Below is a small trained network, with its code and all its weights. Each question gives an input and a target symbol and asks what happens when units are switched off, that is, made to give their printed mean instead of their output.

import numpy as np


def w(rows, s, z=0):
    codes = np.array(rows[::2]) - 128.0
    scale = np.full(codes.shape[1], s)
    scale[-1] = z or s
    return codes * scale


def norm(h):
    return h / np.sqrt((h * h).mean(-1, keepdims=True) + 1e-5)


def f(y):
    return np.maximum(y, 0)


def softmax(a):
    e = np.exp(a - a.max(-1, keepdims=True))
    return e / e.sum(-1, keepdims=True)


def log_softmax(a):
    a = a - a.max(-1, keepdims=True)
    return a - np.log(np.exp(a).sum(-1, keepdims=True))


def net(x, mask):
    ids = ['αδεηθμξπσφω'.index(c) for c in x.split()]
    T = len(ids)
    res = E[ids] + P[:T]
    u = 0
    for l in range(3):
        r = norm(res)
        for j in range(2):
            rows = slice(3 * j, 3 * j + 3)
            q, k, v = (r @ M[l][rows].T for M in (Q, K, V))
            z = softmax(np.where(np.tri(T) > 0, q @ k.T / 3**0.5, -1e9)) @ v
            o = O[l][rows]
            res = res + np.where(mask[u + j], z, o[:, -1]) @ o[:, :-1]
        u += 2
        y = f(norm(res) @ A[l][:, :-1].T + A[l][:, -1])
        res = res + np.where(mask[u : u + 4], y, B[l][:, -1]) @ B[l][:, :-1]
        u += 4
    return log_softmax(norm(res)[-1] @ U[:, :-1].T + U[:, -1])


Q, K, V, O, A, B = {}, {}, {}, {}, {}, {}
E = w([
[97,114,143],'α',
[110,123,184],'δ',
[144,141,86],'ε',
[2,158,213],'η',
[144,141,89],'θ',
[144,143,112],'μ',
[180,146,254],'ξ',
[98,111,137],'π',
[24,110,128],'σ',
[98,103,128],'φ',
[127,103,145],'ω',
],0.032)
P = w([
[192,3,113],'0',
[141,223,167],'1',
[127,96,134],'2',
[139,128,124],'3',
[144,126,119],'4',
[146,129,105],'5',
[154,130,91],'6',
[155,127,81],'7',
[160,127,69],'8',
[164,128,64],'9',
],0.0069)
Q[0] = w([
[200,31,254],'L0H0',
[220,161,218],'L0H0',
[113,48,190],'L0H0',
[151,60,111],'L0H1',
[6,172,93],'L0H1',
[130,13,168],'L0H1',
],0.0099)
K[0] = w([
[77,90,250],'L0H0',
[222,248,208],'L0H0',
[8,123,244],'L0H0',
[89,213,97],'L0H1',
[107,56,51],'L0H1',
[141,182,193],'L0H1',
],0.011)
V[0] = w([
[167,16,71],'L0H0',
[127,213,110],'L0H0',
[210,115,75],'L0H0',
[191,127,146],'L0H1',
[144,255,179],'L0H1',
[244,166,111],'L0H1',
],0.0098)
O[0] = w([
[86,140,152,120],'L0H0',
[3,114,168,41],'L0H0',
[97,93,219,3],'L0H0',
[155,143,100,123],'L0H1',
[189,225,78,71],'L0H1',
[139,159,98,18],'L0H1',
],0.0074,0.0034)
A[0] = w([
[153,101,65,167],'L0N0',
[107,63,193,83],'L0N1',
[197,158,236,108],'L0N2',
[48,2,128,3],'L0N3',
],0.0086,0.0031)
B[0] = w([
[89,254,138,186],'L0N0',
[75,180,82,189],'L0N1',
[88,215,146,203],'L0N2',
[88,116,127,254],'L0N3',
],0.0067,0.0058)
Q[1] = w([
[55,181,186],'L1H0',
[40,236,188],'L1H0',
[137,145,90],'L1H0',
[162,139,251],'L1H1',
[143,194,84],'L1H1',
[89,113,254],'L1H1',
],0.0079)
K[1] = w([
[180,247,120],'L1H0',
[153,62,207],'L1H0',
[22,179,231],'L1H0',
[130,84,239],'L1H1',
[183,165,158],'L1H1',
[2,182,160],'L1H1',
],0.0087)
V[1] = w([
[153,95,154],'L1H0',
[136,204,205],'L1H0',
[100,133,196],'L1H0',
[143,110,63],'L1H1',
[128,74,247],'L1H1',
[156,105,93],'L1H1',
],0.011)
O[1] = w([
[162,166,72,101],'L1H0',
[97,28,2,254],'L1H0',
[67,161,133,245],'L1H0',
[191,169,98,74],'L1H1',
[207,114,3,127],'L1H1',
[101,199,145,59],'L1H1',
],0.0044,0.0033)
A[1] = w([
[144,77,171,82],'L1N0',
[83,71,126,54],'L1N1',
[97,113,33,1],'L1N2',
[68,255,143,235],'L1N3',
],0.0084,0.0048)
B[1] = w([
[203,119,60,130],'L1N0',
[139,131,173,155],'L1N1',
[84,252,99,140],'L1N2',
[132,61,75,254],'L1N3',
],0.011,0.0088)
Q[2] = w([
[103,233,153],'L2H0',
[132,153,20],'L2H0',
[200,203,165],'L2H0',
[6,133,177],'L2H1',
[16,206,183],'L2H1',
[163,120,90],'L2H1',
],0.012)
K[2] = w([
[130,157,107],'L2H0',
[102,118,54],'L2H0',
[183,143,114],'L2H0',
[38,38,36],'L2H1',
[116,6,13],'L2H1',
[175,126,204],'L2H1',
],0.014)
V[2] = w([
[198,180,40],'L2H0',
[172,4,67],'L2H0',
[165,198,254],'L2H0',
[175,193,72],'L2H1',
[105,199,234],'L2H1',
[95,52,52],'L2H1',
],0.0075)
O[2] = w([
[87,67,185,79],'L2H0',
[135,196,200,204],'L2H0',
[56,104,72,2],'L2H0',
[169,134,161,90],'L2H1',
[254,131,211,77],'L2H1',
[131,126,61,192],'L2H1',
],0.008,0.0067)
A[2] = w([
[116,252,140,247],'L2N0',
[146,108,76,100],'L2N1',
[47,116,109,166],'L2N2',
[126,60,157,3],'L2N3',
],0.015,0.0049)
B[2] = w([
[124,1,89,200],'L2N0',
[205,123,109,158],'L2N1',
[168,222,201,254],'L2N2',
[47,121,34,131],'L2N3',
],0.008,0.01)
U = w([
[6,57,251,222],'α',
[17,56,129,159],'δ',
[201,141,253,254],'ε',
[186,99,82,172],'η',
[130,167,164,88],'θ',
[237,229,65,7],'μ',
[115,197,237,76],'ξ',
[116,205,179,93],'π',
[85,5,53,198],'σ',
[185,191,111,35],'φ',
[228,116,66,122],'ω',
],0.014,0.008)

Each question gives the input, a string of symbols that net reads in full, and the target symbol t.
The units are the heads (3 rows each of Q, K, V and O) and the neurons (one row each of A and B). Each row of codes is followed by its name. A weight is (code - 128) times the scale printed after its matrix; where a second scale follows, it is the last column's (O, A, B and U).
mask holds one flag per unit, layer by layer, with each layer's heads first. A switched-off unit (its flag False) gives its mean, the last column of its rows in O or B, instead of its output. The means were averaged over made-up inputs and are rounded, as every weight is.
A unit's drop is (log p(t) with every unit on - log p(t) with that unit switched off) / (log p(t) with every unit on - log p(t) with every unit switched off).
The circuit of an input: a set's keep is (log p(t) with only the set's units on - log p(t) with every unit switched off) / (log p(t) with every unit on - log p(t) with every unit switched off). Starting from the 12 units with the biggest drops (on a tie, the unit counted first), units are removed one at a time, each time the one whose removal leaves the highest keep (on an exact tie, the one counted first), for as long as the keep stays at least 0.8.
units of the circuit, in order: the units of the circuit, biggest drop first
top k neurons: the k neurons with the biggest drops, biggest first
which heads matter: for each layer, one digit per head in row order, 1 if its drop is at least 0.15 and else 0, layers parted by /
input ω θ α ξ ε, target σ: units of the circuit, in order -> (L0H0)
input ξ θ ω η δ η, target δ: units of the circuit, in order -> (L2H1, L2H0)
input ξ θ ω η φ δ, target ω: units of the circuit, in order -> (L1N3, L0H0)
input ω η θ α θ θ φ, target μ: which heads matter -> 10 / 10 / 00
input π θ μ ξ ε, target σ: units of the circuit, in order -> (L0H0, L2N0)
input α θ ξ δ ξ μ, target σ: which heads matter -> 11 / 00 / 00
input α δ π α ε δ, target μ: top 4 neurons -> (L0N2, L1N3, L2N0, L0N1)
input ξ ω ξ ξ π θ ω θ ω, target ε: which heads matter -> 00 / 00 / 11
input η π θ η π θ α, target μ: which heads matter -> 10 / 00 / 10
input θ ε σ ξ ω ξ ω θ ξ μ, target σ: which heads matter -> 11 / 10 / 00
input ω α ξ δ δ δ μ, target δ: units of the circuit, in order -> (L0H0, L2H1)
input ξ ξ δ π φ ε, target α: which heads matter -> 11 / 00 / 00
input ε θ μ θ φ, target μ: top 2 neurons -> (L2N2, L1N3)
input α ε θ δ, target μ: top 3 neurons -> (L1N3, L0N2, L2N0)
input σ ω ξ ω, target ε: units of the circuit, in order -> (L2H1)
input θ ω ξ θ, target σ: units of the circuit, in order -> (L2N0, L0H0)
input ω θ ω π μ η θ ξ θ π, target μ: which heads matter -> 11 / 01 / 00
input ω ω δ θ θ η θ θ δ, target ω: top 2 neurons -> (L0N2, L1N3)
input θ θ α, target μ: which heads matter -> 10 / 00 / 01
input ε θ θ π, target μ: top 2 neurons -> (L1N3, L2N2)
input θ ξ ω δ θ, target δ: units of the circuit, in order -> (L0H0)
